Below are the code and all the weights of a small trained network. Each question names an input and a class and asks about switching units off, where a switched-off unit gives its printed mean instead of its output.

import numpy as np


def w(rows, s, z=0):
    codes = np.array(rows[::2]) - 128.0
    scale = np.full(codes.shape[1], s)
    scale[-1] = z or s
    return codes * scale


def norm(h):
    return h / np.sqrt((h * h).mean(-1, keepdims=True) + 1e-5)


def f(y):
    return np.maximum(y, 0)


def log_softmax(a):
    a = a - a.max(-1, keepdims=True)
    return a - np.log(np.exp(a).sum(-1, keepdims=True))


def net(x, mask):
    res = np.array(x, float).reshape(1, 4) / 4 @ E
    u = 0
    for l in range(4):
        y = f(norm(res) @ A[l][:, :-1].T + A[l][:, -1])
        res = res + np.where(mask[u : u + 8], y, B[l][:, -1]) @ B[l][:, :-1]
        u += 8
    return log_softmax(norm(res)[-1] @ U[:, :-1].T + U[:, -1])


A, B = {}, {}
E = w([
[124,4,183,122,49,116,151,47,138],'x0',
[137,196,174,88,133,134,137,126,75],'x1',
[82,70,180,38,87,67,167,241,27],'x2',
[170,149,10,44,153,115,108,96,74],'x3',
],0.016)
A[0] = w([
[112,157,200,108,127,144,146,144,98,73],'0.n0',
[184,208,46,129,174,174,93,39,147,92],'0.n1',
[105,85,174,109,97,123,156,142,100,15],'0.n2',
[120,253,159,172,191,195,113,166,114,95],'0.n3',
[185,156,49,43,79,103,127,125,92,79],'0.n4',
[151,221,105,124,121,170,96,175,99,70],'0.n5',
[107,106,57,60,156,89,143,163,110,8],'0.n6',
[107,237,76,101,192,143,121,199,118,82],'0.n7',
],0.011,0.012)
B[0] = w([
[149,151,143,97,68,90,131,123,153,157],'0.n0',
[251,199,87,158,164,167,88,39,121,254],'0.n1',
[206,133,148,94,162,176,88,100,110,149],'0.n2',
[96,202,179,121,114,83,130,136,196,218],'0.n3',
[101,67,116,116,159,53,165,109,159,196],'0.n4',
[144,147,152,126,189,72,151,138,96,178],'0.n5',
[109,94,94,95,144,160,100,144,101,150],'0.n6',
[150,132,130,151,183,30,119,170,107,222],'0.n7',
],0.013,0.0099)
A[1] = w([
[117,88,110,177,112,139,127,122,187,30],'1.n0',
[146,162,118,139,98,250,136,109,124,2],'1.n1',
[146,102,129,146,127,157,133,88,142,98],'1.n2',
[138,87,123,169,116,179,129,119,155,90],'1.n3',
[149,89,107,135,149,133,99,115,125,112],'1.n4',
[116,109,140,151,147,108,120,125,159,83],'1.n5',
[89,82,155,137,88,130,136,123,130,123],'1.n6',
[116,134,36,92,125,119,127,162,93,36],'1.n7',
],0.022,0.0085)
B[1] = w([
[86,112,17,208,90,115,131,135,151,192],'1.n0',
[47,141,137,127,68,228,50,105,135,177],'1.n1',
[92,134,109,105,46,121,157,121,163,227],'1.n2',
[93,93,44,181,76,145,106,135,98,212],'1.n3',
[92,169,139,136,101,90,194,173,178,201],'1.n4',
[117,108,116,170,106,147,174,140,131,165],'1.n5',
[200,128,123,179,121,159,194,226,108,254],'1.n6',
[8,38,92,137,178,84,85,83,169,192],'1.n7',
],0.013,0.0081)
A[2] = w([
[151,189,75,190,164,188,40,112,117,4],'2.n0',
[168,102,199,79,96,132,180,166,5,23],'2.n1',
[176,116,70,52,73,154,74,20,140,84],'2.n2',
[140,123,164,97,129,119,137,170,12,67],'2.n3',
[106,141,155,129,133,159,109,131,116,76],'2.n4',
[108,124,128,181,143,241,20,31,165,23],'2.n5',
[82,119,189,194,150,134,106,96,134,137],'2.n6',
[78,211,117,5,109,154,80,167,58,57],'2.n7',
],0.011,0.0046)
B[2] = w([
[142,107,113,57,144,167,28,131,58,245],'2.n0',
[197,139,181,111,136,217,128,129,102,255],'2.n1',
[69,123,163,94,87,75,205,117,176,246],'2.n2',
[151,90,184,100,74,146,123,89,115,221],'2.n3',
[131,154,85,156,121,114,143,143,109,131],'2.n4',
[136,128,149,10,71,153,64,121,74,253],'2.n5',
[108,146,102,135,86,136,80,142,139,166],'2.n6',
[175,90,117,113,100,52,129,60,138,168],'2.n7',
],0.013,0.0057)
A[3] = w([
[82,48,90,142,92,60,95,160,72,56],'3.n0',
[117,86,211,129,181,183,121,183,137,41],'3.n1',
[211,195,12,191,249,174,135,129,128,4],'3.n2',
[76,8,117,55,146,120,75,173,69,3],'3.n3',
[31,134,114,202,165,111,163,4,235,42],'3.n4',
[112,71,146,68,158,95,168,200,53,142],'3.n5',
[192,54,194,82,145,207,134,145,122,12],'3.n6',
[38,167,214,220,188,154,140,128,195,3],'3.n7',
],0.011,0.0058)
B[3] = w([
[54,35,140,170,153,156,126,138,116,208],'3.n0',
[144,207,114,139,126,167,90,113,89,164],'3.n1',
[254,98,49,220,162,131,31,68,36,211],'3.n2',
[70,75,136,135,223,239,76,106,146,195],'3.n3',
[246,188,157,24,113,164,204,161,18,183],'3.n4',
[99,82,199,77,193,227,132,41,156,255],'3.n5',
[173,172,98,193,148,217,69,126,80,205],'3.n6',
[24,177,52,171,119,191,96,215,202,153],'3.n7',
],0.0097,0.0075)
U = w([
[24,2,129,79,228,120,147,109,101,199],'0',
[41,223,173,195,132,119,106,236,220,177],'1',
[136,178,44,108,13,217,48,32,163,118],'2',
[122,179,255,30,150,21,175,162,96,2],'3',
[191,73,222,116,89,238,175,164,56,161],'4',
[143,105,63,40,84,29,234,64,133,78],'5',
[228,200,47,183,243,96,14,99,99,130],'6',
[88,51,50,239,22,163,197,169,152,131],'7',
],0.018,0.0045)

Each question gives the input, the list of numbers given to net, and the class t.
The units are the neurons (one row each of A and B). Each row of codes is followed by its name. A weight is (code - 128) times the scale printed after its matrix; where a second scale follows, it is the last column's (A, B and U).
mask holds one flag per neuron, layer by layer. A switched-off neuron (its flag False) gives its mean, the last column of its row in B, instead of its output. The means were averaged over made-up inputs and are rounded, as every weight is.
A unit's drop is (log p(t) with every unit on - log p(t) with that unit switched off) / (log p(t) with every unit on - log p(t) with every unit switched off).
The circuit of an input: a set's keep is (log p(t) with only the set's units on - log p(t) with every unit switched off) / (log p(t) with every unit on - log p(t) with every unit switched off). Starting from the 12 units with the biggest drops (on a tie, the unit counted first), units are removed one at a time, each time the one whose removal leaves the highest keep (on an exact tie, the one counted first), for as long as the keep stays at least 0.8.
units of the circuit, in order: the units of the circuit, biggest drop first
k most important neurons: the k neurons with the biggest drops, biggest first
k most important neurons of layer l: the k neurons of layer l with the biggest drops, biggest first
drop when u is switched off: that unit's drop, to one decimal
input [8,-3,1,6], class 7: units of the circuit, in order : (0.n1; 1.n6; 2.n5)
input [-1,-7,-5,7], class 2: 2 most important neurons : (0.n1; 0.n7)
input [-1,-4,0,4], class 5: 2 most important neurons of layer 0 : (0.n1; 0.n4)
input [-3,8,0,-5], class 1: units of the circuit, in order : (0.n3)
input [6,5,-2,-1], class 7: 2 most important neurons : (0.n1; 0.n7)
input [3,-8,-1,5], class 5: 2 most important neurons : (3.n4; 1.n6)
input [4,-4,-4,0], class 7: 2 most important neurons : (1.n0; 1.n3)
input [-3,-5,-3,-7], class 7: 2 most important neurons : (0.n1; 1.n0)
input [8,-1,2,4], class 4: 2 most important neurons : (0.n1; 1.n6)
input [6,-8,4,4], class 7: 2 most important neurons of layer 0 : (0.n7; 0.n5)
input [-6,-8,5,-4], class 0: 2 most important neurons of layer 3 : (3.n5; 3.n0)
input [4,-7,-3,8], class 5: 2 most important neurons : (2.n2; 0.n4)
input [-8,-6,0,-4], class 1: 2 most important neurons : (0.n3; 0.n1)
input [2,-5,-3,0], class 7: most important neuron of layer 2 : (2.n1)
input [4,-4,8,7], class 0: drop when 1.n7 is switched off : 0.1
input [4,0,-2,-3], class 7: drop when 0.n1 is switched off : 0.2
input [2,-1,-6,-8], class 7: drop when 0.n1 is switched off : 1.6
